Below are the code and all the weights of a small trained network. Each question names an input and a target symbol and asks about switching units off, where a switched-off unit gives its printed mean instead of its output.

import numpy as np


def w(rows, s, z=0):
    codes = np.array(rows[::2]) - 128.0
    scale = np.full(codes.shape[1], s)
    scale[-1] = z or s
    return codes * scale


def norm(h):
    return h / np.sqrt((h * h).mean(-1, keepdims=True) + 1e-5)


def f(y):
    return y / 2 * (1 + np.tanh(0.7978845608 * (y + 0.044715 * y**3)))


def softmax(a):
    e = np.exp(a - a.max(-1, keepdims=True))
    return e / e.sum(-1, keepdims=True)


def log_softmax(a):
    a = a - a.max(-1, keepdims=True)
    return a - np.log(np.exp(a).sum(-1, keepdims=True))


def net(x, mask):
    ids = ['αβθμξφψω'.index(c) for c in x.split()]
    T = len(ids)
    res = E[ids] + P[:T]
    u = 0
    for l in range(2):
        q, k, v = (norm(res) @ M[l].T for M in (Q, K, V))
        z = softmax(np.where(np.tri(T) > 0, q @ k.T / 3**0.5, -1e9)) @ v
        res = res + np.where(mask[u], z, O[l][:, -1]) @ O[l][:, :-1]
        u += 1
        y = f(norm(res) @ A[l][:, :-1].T + A[l][:, -1])
        res = res + np.where(mask[u : u + 12], y, B[l][:, -1]) @ B[l][:, :-1]
        u += 12
    return log_softmax(norm(res)[-1] @ U[:, :-1].T + U[:, -1])


Q, K, V, O, A, B = {}, {}, {}, {}, {}, {}
E = w([
[111,69,116,184],'α',
[213,83,216,111],'β',
[6,186,86,210],'θ',
[179,173,103,133],'μ',
[92,82,179,193],'ξ',
[189,183,101,116],'φ',
[110,156,245,108],'ψ',
[82,168,205,212],'ω',
],0.015)
P = w([
[21,1,248,91],'0',
[185,105,198,187],'1',
[186,122,173,173],'2',
[176,126,150,174],'3',
[178,136,136,161],'4',
[182,144,125,155],'5',
[183,147,118,145],'6',
[186,157,108,138],'7',
[187,160,96,137],'8',
[198,174,79,115],'9',
[206,183,77,99],'10',
[200,181,65,99],'11',
[203,188,70,78],'12',
],0.0054)
Q[0] = w([
[139,214,68,139],'0.h1',
[181,189,117,23],'0.h1',
[92,73,254,96],'0.h1',
],0.0076)
K[0] = w([
[140,119,27,47],'0.h1',
[193,179,113,6],'0.h1',
[93,97,230,110],'0.h1',
],0.011)
V[0] = w([
[4,154,61,164],'0.h1',
[3,134,250,211],'0.h1',
[195,50,164,46],'0.h1',
],0.0047)
O[0] = w([
[130,127,125,226,93],'0.h1',
[179,172,97,6,255],'0.h1',
[134,120,89,151,75],'0.h1',
],0.012,0.0023)
A[0] = w([
[150,130,117,156,104],'0.n1',
[68,84,77,196,154],'0.n2',
[27,170,60,130,4],'0.n3',
[97,175,92,157,97],'0.n4',
[1,132,160,162,68],'0.n5',
[124,120,23,134,52],'0.n6',
[130,128,57,107,86],'0.n7',
[185,84,146,123,126],'0.n8',
[159,191,82,104,92],'0.n9',
[96,149,149,118,117],'0.n10',
[122,156,154,64,131],'0.n11',
[147,155,186,69,182],'0.n12',
],0.012,0.0034)
B[0] = w([
[77,131,83,117,174],'0.n1',
[156,197,102,27,229],'0.n2',
[78,235,129,113,168],'0.n3',
[127,63,119,127,174],'0.n4',
[161,122,78,171,163],'0.n5',
[179,218,197,107,194],'0.n6',
[78,213,254,129,149],'0.n7',
[133,145,36,53,252],'0.n8',
[93,75,122,158,170],'0.n9',
[38,51,164,141,125],'0.n10',
[170,51,131,186,190],'0.n11',
[100,200,101,224,248],'0.n12',
],0.0052,0.004)
Q[1] = w([
[206,118,36,93],'1.h1',
[83,136,176,41],'1.h1',
[196,56,5,225],'1.h1',
],0.011)
K[1] = w([
[99,104,87,67],'1.h1',
[251,208,92,120],'1.h1',
[53,20,165,82],'1.h1',
],0.011)
V[1] = w([
[81,33,75,75],'1.h1',
[152,169,63,141],'1.h1',
[77,171,63,3],'1.h1',
],0.0052)
O[1] = w([
[255,171,108,203,168],'1.h1',
[171,145,114,21,185],'1.h1',
[94,191,127,86,253],'1.h1',
],0.0097,0.0023)
A[1] = w([
[69,213,92,182,253],'1.n1',
[151,198,155,119,170],'1.n2',
[164,72,124,192,32],'1.n3',
[19,172,77,124,93],'1.n4',
[183,159,53,148,124],'1.n5',
[154,5,86,119,118],'1.n6',
[179,81,115,42,1],'1.n7',
[147,64,10,65,161],'1.n8',
[16,143,107,117,81],'1.n9',
[207,116,158,133,72],'1.n10',
[175,50,46,144,188],'1.n11',
[117,212,94,81,181],'1.n12',
],0.011,0.0027)
B[1] = w([
[136,80,168,155,222],'1.n1',
[108,58,126,96,212],'1.n2',
[100,190,168,95,138],'1.n3',
[79,127,104,233,172],'1.n4',
[116,109,146,55,225],'1.n5',
[232,127,25,123,124],'1.n6',
[178,133,173,220,167],'1.n7',
[40,205,110,111,174],'1.n8',
[176,116,1,194,159],'1.n9',
[99,119,93,132,163],'1.n10',
[34,173,117,48,162],'1.n11',
[165,90,92,120,255],'1.n12',
],0.0078,0.0079)
U = w([
[69,214,86,81,150],'α',
[250,141,121,160,128],'β',
[127,115,54,143,146],'θ',
[132,238,171,150,96],'μ',
[71,122,218,90,151],'ξ',
[130,71,114,98,127],'φ',
[132,2,80,98,20],'ψ',
[120,82,195,153,254],'ω',
],0.013,0.0048)

Each question gives the input, a string of symbols that net reads in full, and the target symbol t.
The units are the heads (3 rows each of Q, K, V and O) and the neurons (one row each of A and B). Each row of codes is followed by its name. A weight is (code - 128) times the scale printed after its matrix; where a second scale follows, it is the last column's (O, A, B and U).
mask holds one flag per unit, layer by layer, with each layer's heads first. A switched-off unit (its flag False) gives its mean, the last column of its rows in O or B, instead of its output. The means were averaged over made-up inputs and are rounded, as every weight is.
A unit's drop is (log p(t) with every unit on - log p(t) with that unit switched off) / (log p(t) with every unit on - log p(t) with every unit switched off).
unit that matters most: the unit with the biggest drop
top k neurons: the k neurons with the biggest drops, biggest first
k most important neurons of layer l: the k neurons of layer l with the biggest drops, biggest first
input β α φ θ θ φ β α α ω, target ω: 2 most important neurons of layer 0 -> 0.n8, 0.n2
input ξ θ ξ ψ θ α φ β θ α ψ θ ξ, target μ: unit that matters most -> 0.n11
input α φ φ α β μ θ φ α α α, target α: 3 most important neurons of layer 0 -> 0.n2, 0.n12, 0.n11
input ω μ φ α φ, target θ: top 2 neurons -> 0.n12, 1.n6
input ψ α α φ α β β β α φ ξ, target ω: top 4 neurons -> 0.n12, 0.n11, 1.n1, 0.n2
input φ ω φ α φ φ φ α β ξ, target α: top 2 neurons -> 1.n11, 0.n11
input β φ α ω ξ, target ξ: 2 most important neurons of layer 1 -> 1.n12, 1.n3
input ξ ξ α φ φ μ, target μ: 2 most important neurons of layer 1 -> 1.n3, 1.n12
input α α μ φ φ ψ α ψ, target ω: top 2 neurons -> 0.n11, 0.n2
input ω φ φ α ω α ξ θ ξ φ, target θ: 2 most important neurons of layer 1 -> 1.n9, 1.n6
input β α α ξ, target ξ: 4 most important neurons of layer 0 -> 0.n11, 0.n2, 0.n12, 0.n6
input μ ξ φ α α α, target α: top 4 neurons -> 0.n8, 1.n8, 1.n1, 0.n12
input φ ψ α μ, target α: top 2 neurons -> 1.n11, 0.n12
input α ξ θ α φ ψ ξ β α α α θ ξ, target β: unit that matters most -> 1.h1
input ξ θ θ α μ φ ω φ α θ μ, target μ: top 4 neurons -> 1.n12, 1.n3, 1.n11, 0.n12
input φ ξ θ ψ ψ β ξ, target α: top 2 neurons -> 0.n11, 1.n11
input θ α β ψ φ α φ β ψ α ξ φ φ, target ψ: 2 most important neurons of layer 0 -> 0.n12, 0.n8
input ψ α ξ ω ω ξ μ β α α ψ φ, target ω: 2 most important neurons of layer 0 -> 0.n8, 0.n3
input α α ψ α ξ ξ φ θ μ β φ φ, target β: 2 most important neurons of layer 1 -> 1.n8, 1.n1
input θ α θ α φ α α μ θ φ α α ω, target ω: unit that matters most -> 0.n8
